Below is a small trained network, with its code and all its weights. Each question gives an input and a target symbol and asks what happens when units are switched off, that is, made to give their printed mean instead of their output.

import numpy as np


def w(rows, s, z=0):
    codes = np.array(rows[::2]) - 128.0
    scale = np.full(codes.shape[1], s)
    scale[-1] = z or s
    return codes * scale


def f(y):
    return np.maximum(y, 0)


def softmax(a):
    e = np.exp(a - a.max(-1, keepdims=True))
    return e / e.sum(-1, keepdims=True)


def log_softmax(a):
    a = a - a.max(-1, keepdims=True)
    return a - np.log(np.exp(a).sum(-1, keepdims=True))


def net(x, mask):
    ids = ['ΓΦΨαβελμτ'.index(c) for c in x.split()]
    T = len(ids)
    res = E[ids] + P[:T]
    q, k, v = (res @ M[0].T for M in (Q, K, V))
    z = softmax(np.where(np.tri(T) > 0, q @ k.T / 3**0.5, -1e9)) @ v
    res = res + np.where(mask[0], z, O[0][:, -1]) @ O[0][:, :-1]
    y = f(res @ A[0][:, :-1].T + A[0][:, -1])
    res = res + np.where(mask[1:13], y, B[0][:, -1]) @ B[0][:, :-1]
    return log_softmax(res[-1] @ U[:, :-1].T + U[:, -1])


Q, K, V, O, A, B = {}, {}, {}, {}, {}, {}
E = w([
[189,85,136,130,110,176,83,117,132],'Γ',
[131,104,165,149,170,165,122,160,147],'Φ',
[82,90,176,142,135,132,152,143,117],'Ψ',
[138,79,83,88,22,110,79,39,178],'α',
[62,66,71,168,121,151,68,82,66],'β',
[156,115,242,79,112,81,158,155,92],'ε',
[173,119,173,96,117,130,1,64,208],'λ',
[166,204,184,175,107,90,83,125,153],'μ',
[128,154,51,211,131,182,184,68,158],'τ',
],0.018)
P = w([
[121,103,42,152,90,215,86,228,134],'0',
[117,86,100,177,111,154,135,113,137],'1',
[159,135,151,179,171,192,124,104,122],'2',
[122,140,176,122,75,159,143,70,150],'3',
[95,156,186,106,49,186,161,51,149],'4',
[133,198,163,99,115,254,131,57,131],'5',
[113,172,135,86,121,199,154,11,109],'6',
],0.0098)
Q[0] = w([
[167,132,55,175,135,53,170,135,189],'head 0',
[165,176,89,91,226,79,101,184,100],'head 0',
[145,107,162,126,186,243,102,1,77],'head 0',
],0.0066)
K[0] = w([
[141,57,39,118,180,113,136,190,49],'head 0',
[48,37,53,113,57,86,69,214,110],'head 0',
[39,254,98,62,70,159,177,88,88],'head 0',
],0.0058)
V[0] = w([
[164,255,151,166,82,37,68,159,90],'head 0',
[217,115,171,47,53,112,211,174,20],'head 0',
[119,219,47,171,93,149,186,147,114],'head 0',
],0.008)
O[0] = w([
[137,148,187,204,191,65,124,103,117,118],'head 0',
[106,108,9,164,170,75,171,154,124,3],'head 0',
[29,171,213,190,95,101,118,180,125,77],'head 0',
],0.011,0.0046)
A[0] = w([
[135,123,139,107,108,179,238,163,130,102],'neuron 0',
[121,42,127,147,116,131,117,248,112,66],'neuron 1',
[66,92,74,154,119,141,121,136,26,107],'neuron 2',
[170,136,166,151,127,133,199,125,104,254],'neuron 3',
[86,250,169,153,112,186,110,198,174,182],'neuron 4',
[188,142,96,94,144,121,230,185,109,94],'neuron 5',
[134,164,184,179,114,72,198,161,77,158],'neuron 6',
[79,98,175,121,163,102,166,207,69,161],'neuron 7',
[96,93,177,111,167,112,136,169,54,165],'neuron 8',
[2,185,192,120,103,137,161,83,149,91],'neuron 9',
[162,159,81,155,195,187,221,168,177,102],'neuron 10',
[186,184,163,35,60,57,132,234,96,185],'neuron 11',
],0.0077,0.0048)
B[0] = w([
[199,35,83,115,158,153,153,140,115,169],'neuron 0',
[202,170,219,168,104,155,200,184,82,147],'neuron 1',
[139,64,213,173,161,171,145,138,124,151],'neuron 2',
[72,180,154,106,74,148,51,71,192,206],'neuron 3',
[115,16,162,105,112,80,144,115,153,254],'neuron 4',
[52,51,139,152,211,152,17,78,85,153],'neuron 5',
[138,137,59,83,222,175,67,103,64,179],'neuron 6',
[128,135,142,200,123,225,208,115,144,153],'neuron 7',
[108,166,101,209,150,145,128,146,195,154],'neuron 8',
[254,113,96,113,167,176,72,127,122,225],'neuron 9',
[70,106,72,126,131,116,106,172,173,147],'neuron 10',
[149,74,37,183,141,169,152,136,230,166],'neuron 11',
],0.0079,0.0094)
U = w([
[231,164,84,170,123,137,99,213,89,26],'Γ',
[176,118,120,103,158,115,116,217,118,48],'Φ',
[199,138,144,154,138,136,202,170,116,84],'Ψ',
[75,155,70,144,73,153,102,161,179,48],'α',
[85,133,137,95,104,155,117,157,38,112],'β',
[98,74,60,146,174,120,131,141,159,81],'ε',
[165,105,118,2,232,146,107,91,47,126],'λ',
[153,200,170,253,126,104,149,111,177,193],'μ',
[153,107,100,226,105,173,108,142,208,255],'τ',
],0.0057,0.0044)

Each question gives the input, a string of symbols that net reads in full, and the target symbol t.
The units are the heads (3 rows each of Q, K, V and O) and the neurons (one row each of A and B). Each row of codes is followed by its name. A weight is (code - 128) times the scale printed after its matrix; where a second scale follows, it is the last column's (O, A, B and U).
mask holds one flag per unit, heads first, then neurons. A switched-off unit (its flag False) gives its mean, the last column of its rows in O or B, instead of its output. The means were averaged over made-up inputs and are rounded, as every weight is.
A unit's drop is (log p(t) with every unit on - log p(t) with that unit switched off) / (log p(t) with every unit on - log p(t) with every unit switched off).
The circuit of an input: a set's keep is (log p(t) with only the set's units on - log p(t) with every unit switched off) / (log p(t) with every unit on - log p(t) with every unit switched off). Starting from the 12 units with the biggest drops (on a tie, the unit counted first), units are removed one at a time, each time the one whose removal leaves the highest keep (on an exact tie, the one counted first), for as long as the keep stays at least 0.8.
circuit, biggest first: the units of the circuit, biggest drop first
top k neurons: the k neurons with the biggest drops, biggest first
drop when u is switched off: that unit's drop, to one decimal
input α ε μ μ β, target μ: circuit, biggest first => head 0
input λ α μ ε, target μ: circuit, biggest first => head 0; neuron 8
input λ Γ Γ Φ μ λ λ, target μ: circuit, biggest first => head 0; neuron 6
input Γ Ψ ε, target τ: top 2 neurons => neuron 11; neuron 8
input τ λ λ λ μ ε, target μ: top 2 neurons => neuron 8; neuron 3
input λ μ Φ, target μ: circuit, biggest first => head 0; neuron 9; neuron 0
input ε ε Φ, target ε: top 2 neurons => neuron 10; neuron 5
input μ ε τ ε τ τ β, target τ: top 2 neurons => neuron 9; neuron 8
input λ μ τ β ε, target τ: top 4 neurons => neuron 11; neuron 8; neuron 7; neuron 3
input α ε Γ ε Ψ Φ, target ε: top 2 neurons => neuron 10; neuron 9
input ε Φ ε, target ε: drop when head 0 is switched off => 0.8
input ε α Ψ β λ μ Φ, target μ: drop when head 0 is switched off => 0.7
input λ μ β, target μ: drop when head 0 is switched off => 0.5
input λ β ε α, target ε: top neuron => neuron 9
